Below are the code and all the weights of a small trained network. Each question names an input and a target symbol and asks about switching units off, where a switched-off unit gives its printed mean instead of its output.

import numpy as np


def w(rows, s, z=0):
    codes = np.array(rows[::2]) - 128.0
    scale = np.full(codes.shape[1], s)
    scale[-1] = z or s
    return codes * scale


def norm(h):
    return h / np.sqrt((h * h).mean(-1, keepdims=True) + 1e-5)


def f(y):
    return y / 2 * (1 + np.tanh(0.7978845608 * (y + 0.044715 * y**3)))


def softmax(a):
    e = np.exp(a - a.max(-1, keepdims=True))
    return e / e.sum(-1, keepdims=True)


def log_softmax(a):
    a = a - a.max(-1, keepdims=True)
    return a - np.log(np.exp(a).sum(-1, keepdims=True))


def net(x, mask):
    ids = ['Θαβγδζηλμπστψω'.index(c) for c in x.split()]
    T = len(ids)
    res = E[ids] + P[:T]
    r = norm(res)
    for j in range(3):
        rows = slice(2 * j, 2 * j + 2)
        q, k, v = (r @ M[0][rows].T for M in (Q, K, V))
        z = softmax(np.where(np.tri(T) > 0, q @ k.T / 2**0.5, -1e9)) @ v
        o = O[0][rows]
        res = res + np.where(mask[j], z, o[:, -1]) @ o[:, :-1]
    y = f(norm(res) @ A[0][:, :-1].T + A[0][:, -1])
    res = res + np.where(mask[3:11], y, B[0][:, -1]) @ B[0][:, :-1]
    return log_softmax(norm(res)[-1] @ U[:, :-1].T + U[:, -1])


Q, K, V, O, A, B = {}, {}, {}, {}, {}, {}
E = w([
[90,80,118],'Θ',
[120,116,159],'α',
[146,150,175],'β',
[123,123,163],'γ',
[122,125,175],'δ',
[131,129,164],'ζ',
[95,80,180],'η',
[169,186,127],'λ',
[88,85,124],'μ',
[119,150,6],'π',
[110,66,117],'σ',
[104,192,109],'τ',
[134,84,133],'ψ',
[187,98,132],'ω',
],0.017)
P = w([
[206,185,235],'0',
[104,98,212],'1',
[79,64,121],'2',
[105,83,161],'3',
[84,56,132],'4',
[17,5,62],'5',
[113,54,141],'6',
[141,120,120],'7',
[147,138,166],'8',
[75,45,184],'9',
],0.0031)
Q[0] = w([
[251,101,122],'h0',
[249,180,86],'h0',
[56,174,59],'h1',
[156,140,103],'h1',
[120,166,124],'h2',
[2,139,182],'h2',
],0.0088)
K[0] = w([
[218,127,79],'h0',
[253,128,159],'h0',
[131,157,206],'h1',
[92,90,142],'h1',
[163,143,100],'h2',
[182,118,47],'h2',
],0.012)
V[0] = w([
[79,101,121],'h0',
[184,74,170],'h0',
[118,166,213],'h1',
[248,72,119],'h1',
[83,200,171],'h2',
[199,67,170],'h2',
],0.015)
O[0] = w([
[165,195,170,227],'h0',
[193,95,73,199],'h0',
[232,208,171,252],'h1',
[190,1,49,66],'h1',
[173,245,122,164],'h2',
[206,55,175,180],'h2',
],0.0083,0.0043)
A[0] = w([
[86,2,170,205],'n0',
[108,156,152,192],'n1',
[236,179,34,40],'n2',
[161,162,137,98],'n3',
[153,71,122,89],'n4',
[136,77,176,90],'n5',
[176,164,170,193],'n6',
[136,238,146,249],'n7',
],0.0083,0.0018)
B[0] = w([
[79,85,123,200],'n0',
[135,100,116,163],'n1',
[2,96,145,177],'n2',
[124,93,144,154],'n3',
[79,111,146,138],'n4',
[76,154,150,155],'n5',
[76,85,161,213],'n6',
[72,55,146,255],'n7',
],0.01,0.0052)
U = w([
[23,132,54,175],'Θ',
[92,113,198,64],'α',
[156,145,148,55],'β',
[188,143,158,94],'γ',
[132,128,183,77],'δ',
[138,121,166,99],'ζ',
[93,95,163,78],'η',
[97,113,89,55],'λ',
[162,146,160,127],'μ',
[57,100,84,79],'π',
[138,124,165,81],'σ',
[47,245,167,205],'τ',
[141,49,84,253],'ψ',
[102,56,115,161],'ω',
],0.011,0.0051)

Each question gives the input, a string of symbols that net reads in full, and the target symbol t.
The units are the heads (2 rows each of Q, K, V and O) and the neurons (one row each of A and B). Each row of codes is followed by its name. A weight is (code - 128) times the scale printed after its matrix; where a second scale follows, it is the last column's (O, A, B and U).
mask holds one flag per unit, heads first, then neurons. A switched-off unit (its flag False) gives its mean, the last column of its rows in O or B, instead of its output. The means were averaged over made-up inputs and are rounded, as every weight is.
A unit's drop is (log p(t) with every unit on - log p(t) with that unit switched off) / (log p(t) with every unit on - log p(t) with every unit switched off).
The circuit of an input: a set's keep is (log p(t) with only the set's units on - log p(t) with every unit switched off) / (log p(t) with every unit on - log p(t) with every unit switched off). Starting from all 11 units, units are removed one at a time, each time the one whose removal leaves the highest keep (on an exact tie, the one counted first), for as long as the keep stays at least 0.8.
circuit, biggest first: the units of the circuit, biggest drop first
unit that matters most: the unit with the biggest drop
which heads matter: for each layer, one digit per head in row order, 1 if its drop is at least 0.15 and else 0, layers parted by /
drop when u is switched off: that unit's drop, to one decimal
input π γ α, target Θ: unit that matters most : h1
input β α τ Θ, target τ: which heads matter : 111
input π ω Θ ω ω δ, target ψ: which heads matter : 010
input α δ γ π η π α α ω, target ψ: which heads matter : 110
input Θ π ζ, target Θ: which heads matter : 011
input α π γ, target Θ: which heads matter : 011
input τ γ τ τ τ δ, target τ: which heads matter : 001
input γ τ μ, target τ: which heads matter : 011
input π τ λ μ, target τ: circuit, biggest first : [h2 h0]
input η α γ β τ μ η, target τ: circuit, biggest first : [h1 h2]
input α λ π τ ζ α, target τ: circuit, biggest first : [h2 n0]
input π α δ, target Θ: drop when n7 is switched off : 0.1
input α α δ λ π π τ Θ, target τ: drop when h2 is switched off : 0.5
input ω δ γ, target ψ: drop when n2 is switched off : 0.0
input μ π τ α, target τ: circuit, biggest first : [h2]
